Below is a small trained network, with its code and all its weights. Each question gives an input and a target symbol and asks what happens when units are switched off, that is, made to give their printed mean instead of their output.

import numpy as np


def w(rows, s, z=0):
    codes = np.array(rows[::2]) - 128.0
    scale = np.full(codes.shape[1], s)
    scale[-1] = z or s
    return codes * scale


def norm(h):
    return h / np.sqrt((h * h).mean(-1, keepdims=True) + 1e-5)


def f(y):
    return y / 2 * (1 + np.tanh(0.7978845608 * (y + 0.044715 * y**3)))


def softmax(a):
    e = np.exp(a - a.max(-1, keepdims=True))
    return e / e.sum(-1, keepdims=True)


def log_softmax(a):
    a = a - a.max(-1, keepdims=True)
    return a - np.log(np.exp(a).sum(-1, keepdims=True))


def net(x, mask):
    ids = ['βγδεζηθλμξπστφψ'.index(c) for c in x.split()]
    T = len(ids)
    res = E[ids] + P[:T]
    u = 0
    for l in range(3):
        q, k, v = (norm(res) @ M[l].T for M in (Q, K, V))
        z = softmax(np.where(np.tri(T) > 0, q @ k.T / 3**0.5, -1e9)) @ v
        res = res + np.where(mask[u], z, O[l][:, -1]) @ O[l][:, :-1]
        u += 1
        y = f(norm(res) @ A[l][:, :-1].T + A[l][:, -1])
        res = res + np.where(mask[u : u + 12], y, B[l][:, -1]) @ B[l][:, :-1]
        u += 12
    return log_softmax(norm(res)[-1] @ U[:, :-1].T + U[:, -1])


Q, K, V, O, A, B = {}, {}, {}, {}, {}, {}
E = w([
[229,165,138,107],'β',
[109,136,81,86],'γ',
[166,85,48,125],'δ',
[162,185,116,153],'ε',
[109,155,204,156],'ζ',
[163,165,107,111],'η',
[152,153,98,99],'θ',
[249,84,173,172],'λ',
[48,104,69,58],'μ',
[139,222,96,26],'ξ',
[185,49,122,207],'π',
[129,179,71,157],'σ',
[149,99,184,161],'τ',
[150,174,129,140],'φ',
[90,36,108,187],'ψ',
],0.02)
P = w([
[133,2,147,102],'0',
[171,150,64,194],'1',
[167,149,64,186],'2',
[172,147,67,186],'3',
[168,145,72,178],'4',
[168,147,74,182],'5',
[173,149,75,177],'6',
[165,145,66,174],'7',
[165,141,76,167],'8',
],0.0062)
Q[0] = w([
[119,59,129,202],'0.h0',
[202,218,2,110],'0.h0',
[33,147,177,164],'0.h0',
],0.0095)
K[0] = w([
[78,137,180,197],'0.h0',
[177,1,164,32],'0.h0',
[75,191,69,182],'0.h0',
],0.0088)
V[0] = w([
[148,83,192,88],'0.h0',
[136,125,254,119],'0.h0',
[147,53,70,65],'0.h0',
],0.0052)
O[0] = w([
[122,173,108,85,254],'0.h0',
[113,162,57,151,212],'0.h0',
[143,162,204,2,191],'0.h0',
],0.0051,0.00064)
A[0] = w([
[146,130,93,144,66],'0.n0',
[137,102,74,156,63],'0.n1',
[60,68,138,130,249],'0.n2',
[105,160,52,55,165],'0.n3',
[176,171,67,81,140],'0.n4',
[162,158,204,146,172],'0.n5',
[25,147,213,250,50],'0.n6',
[76,83,83,85,154],'0.n7',
[108,183,157,95,74],'0.n8',
[114,204,162,177,128],'0.n9',
[109,93,129,116,49],'0.n10',
[81,180,99,122,46],'0.n11',
],0.011,0.0015)
B[0] = w([
[122,105,112,111,154],'0.n0',
[105,94,114,91,152],'0.n1',
[61,164,79,152,134],'0.n2',
[193,154,159,138,201],'0.n3',
[112,113,75,164,254],'0.n4',
[152,145,114,165,192],'0.n5',
[153,192,73,254,204],'0.n6',
[112,115,73,147,143],'0.n7',
[134,127,131,95,132],'0.n8',
[143,125,60,107,184],'0.n9',
[113,138,121,124,113],'0.n10',
[157,158,153,142,140],'0.n11',
],0.017,0.0068)
Q[1] = w([
[2,100,161,136],'1.h0',
[132,42,144,10],'1.h0',
[20,144,223,186],'1.h0',
],0.0096)
K[1] = w([
[86,117,177,139],'1.h0',
[135,4,191,106],'1.h0',
[96,173,224,75],'1.h0',
],0.014)
V[1] = w([
[32,147,171,33],'1.h0',
[172,254,94,128],'1.h0',
[126,168,32,225],'1.h0',
],0.0043)
O[1] = w([
[21,81,66,63,3],'1.h0',
[252,150,105,147,209],'1.h0',
[163,244,39,169,251],'1.h0',
],0.004,0.0065)
A[1] = w([
[127,182,82,105,122],'1.n0',
[182,143,113,161,155],'1.n1',
[78,82,169,133,72],'1.n2',
[87,202,188,75,123],'1.n3',
[213,150,135,184,150],'1.n4',
[152,89,207,10,41],'1.n5',
[144,145,220,219,124],'1.n6',
[107,10,158,182,1],'1.n7',
[99,212,156,174,132],'1.n8',
[153,105,169,130,88],'1.n9',
[143,203,177,98,47],'1.n10',
[81,242,161,101,65],'1.n11',
],0.012,0.0022)
B[1] = w([
[137,105,196,118,162],'1.n0',
[71,119,122,128,213],'1.n1',
[132,51,161,133,122],'1.n2',
[187,131,118,129,120],'1.n3',
[50,130,118,110,247],'1.n4',
[6,55,140,125,125],'1.n5',
[68,163,35,106,150],'1.n6',
[172,167,186,222,130],'1.n7',
[77,99,74,194,148],'1.n8',
[169,174,104,110,123],'1.n9',
[170,113,135,207,125],'1.n10',
[189,192,109,212,121],'1.n11',
],0.014)
Q[2] = w([
[169,38,107,140],'2.h0',
[73,105,116,132],'2.h0',
[81,186,83,4],'2.h0',
],0.032)
K[2] = w([
[186,39,88,99],'2.h0',
[71,82,123,145],'2.h0',
[74,82,239,5],'2.h0',
],0.022)
V[2] = w([
[106,248,189,129],'2.h0',
[79,184,111,211],'2.h0',
[75,104,211,138],'2.h0',
],0.014)
O[2] = w([
[109,255,250,73,89],'2.h0',
[226,101,138,92,254],'2.h0',
[121,90,208,182,62],'2.h0',
],0.011,0.0095)
A[2] = w([
[120,118,82,96,135],'2.n0',
[194,173,194,64,152],'2.n1',
[172,161,87,186,131],'2.n2',
[90,198,121,91,90],'2.n3',
[200,94,123,145,254],'2.n4',
[90,157,135,139,46],'2.n5',
[143,172,121,208,116],'2.n6',
[250,141,193,166,31],'2.n7',
[99,217,204,152,161],'2.n8',
[122,47,112,187,109],'2.n9',
[129,131,107,70,127],'2.n10',
[88,92,81,181,140],'2.n11',
],0.014,0.0018)
B[2] = w([
[179,167,188,106,195],'2.n0',
[148,53,182,32,136],'2.n1',
[85,112,252,104,254],'2.n2',
[61,47,151,239,162],'2.n3',
[111,160,86,232,189],'2.n4',
[104,89,87,161,126],'2.n5',
[50,77,162,44,192],'2.n6',
[110,208,232,231,147],'2.n7',
[254,176,29,208,135],'2.n8',
[128,200,222,185,200],'2.n9',
[98,190,183,120,154],'2.n10',
[180,60,153,45,237],'2.n11',
],0.011,0.009)
U = w([
[220,68,174,71,178],'β',
[169,50,20,114,205],'γ',
[103,203,65,217,136],'δ',
[7,79,70,115,165],'ε',
[41,148,207,144,23],'ζ',
[124,7,162,206,144],'η',
[126,98,225,83,165],'θ',
[157,161,173,63,199],'λ',
[216,184,36,64,7],'μ',
[57,234,127,42,40],'ξ',
[224,116,130,180,217],'π',
[117,74,98,17,9],'σ',
[216,226,195,127,111],'τ',
[132,157,247,223,4],'φ',
[83,68,200,87,90],'ψ',
],0.014,0.0013)

Each question gives the input, a string of symbols that net reads in full, and the target symbol t.
The units are the heads (3 rows each of Q, K, V and O) and the neurons (one row each of A and B). Each row of codes is followed by its name. A weight is (code - 128) times the scale printed after its matrix; where a second scale follows, it is the last column's (O, A, B and U).
mask holds one flag per unit, layer by layer, with each layer's heads first. A switched-off unit (its flag False) gives its mean, the last column of its rows in O or B, instead of its output. The means were averaged over made-up inputs and are rounded, as every weight is.
A unit's drop is (log p(t) with every unit on - log p(t) with that unit switched off) / (log p(t) with every unit on - log p(t) with every unit switched off).
unit that matters most: the unit with the biggest drop
top k neurons: the k neurons with the biggest drops, biggest first
k most important neurons of layer l: the k neurons of layer l with the biggest drops, biggest first
input τ δ σ μ θ, target τ: top 2 neurons : (0.n2, 0.n3)
input β η θ, target ξ: top 4 neurons : (0.n9, 1.n8, 0.n4, 0.n6)
input β τ ζ β λ, target ξ: unit that matters most : 1.n6
input β σ μ τ ζ β, target ξ: top 3 neurons : (1.n4, 1.n8, 0.n9)
input ζ β ζ δ ψ δ β, target μ: 3 most important neurons of layer 2 : (2.n9, 2.n6, 2.n7)
input ξ γ τ ζ β, target δ: top 3 neurons : (0.n8, 1.n8, 0.n6)
input π σ π β β β, target θ: 2 most important neurons of layer 0 : (0.n6, 0.n5)
input π γ β τ γ ζ σ γ σ, target θ: top 2 neurons : (0.n3, 1.n7)
input λ σ τ λ ζ β, target φ: top 3 neurons : (1.n5, 0.n4, 0.n6)
input φ θ σ β σ β η, target γ: top 2 neurons : (0.n4, 0.n3)
input ψ ψ μ γ β β θ η, target π: top 3 neurons : (0.n2, 0.n4, 0.n3)
input φ γ η ε γ β σ π, target φ: top 2 neurons : (1.n7, 0.n6)
input τ β γ β λ, target τ: 4 most important neurons of layer 0 : (0.n6, 0.n4, 0.n2, 0.n9)
input φ ζ γ, target γ: unit that matters most : 0.h0
input ψ β ζ β γ π ε γ, target π: top 4 neurons : (0.n4, 0.n3, 0.n5, 0.n6)
input ζ δ ξ λ, target μ: top 3 neurons : (1.n10, 1.n6, 0.n9)
input π ζ β β φ, target θ: top 3 neurons : (1.n7, 0.n6, 0.n5)
input θ π δ μ μ β ξ β, target ψ: 3 most important neurons of layer 0 : (0.n5, 0.n6, 0.n9)
input σ μ φ, target η: top 2 neurons : (0.n5, 0.n6)
input φ δ τ μ ε ζ φ, target γ: top 3 neurons : (0.n3, 0.n6, 1.n4)
input ψ γ η, target π: 4 most important neurons of layer 0 : (0.n4, 0.n2, 0.n3, 0.n6)
input β τ η ξ ζ β γ, target ξ: most important neuron of layer 2 : (2.n11)
input σ φ β θ φ, target η: 3 most important neurons of layer 0 : (0.n6, 0.n1, 0.n9)
input ζ ξ ε, target μ: 2 most important neurons of layer 0 : (0.n6, 0.n9)
input γ ξ η τ θ, target ε: 2 most important neurons of layer 0 : (0.n4, 0.n6)
input ε β τ η γ, target β: 3 most important neurons of layer 0 : (0.n6, 0.n3, 0.n4)
input τ σ β τ ε, target τ: most important neuron of layer 0 : (0.n6)
input τ σ φ, target τ: 2 most important neurons of layer 0 : (0.n6, 0.n9)
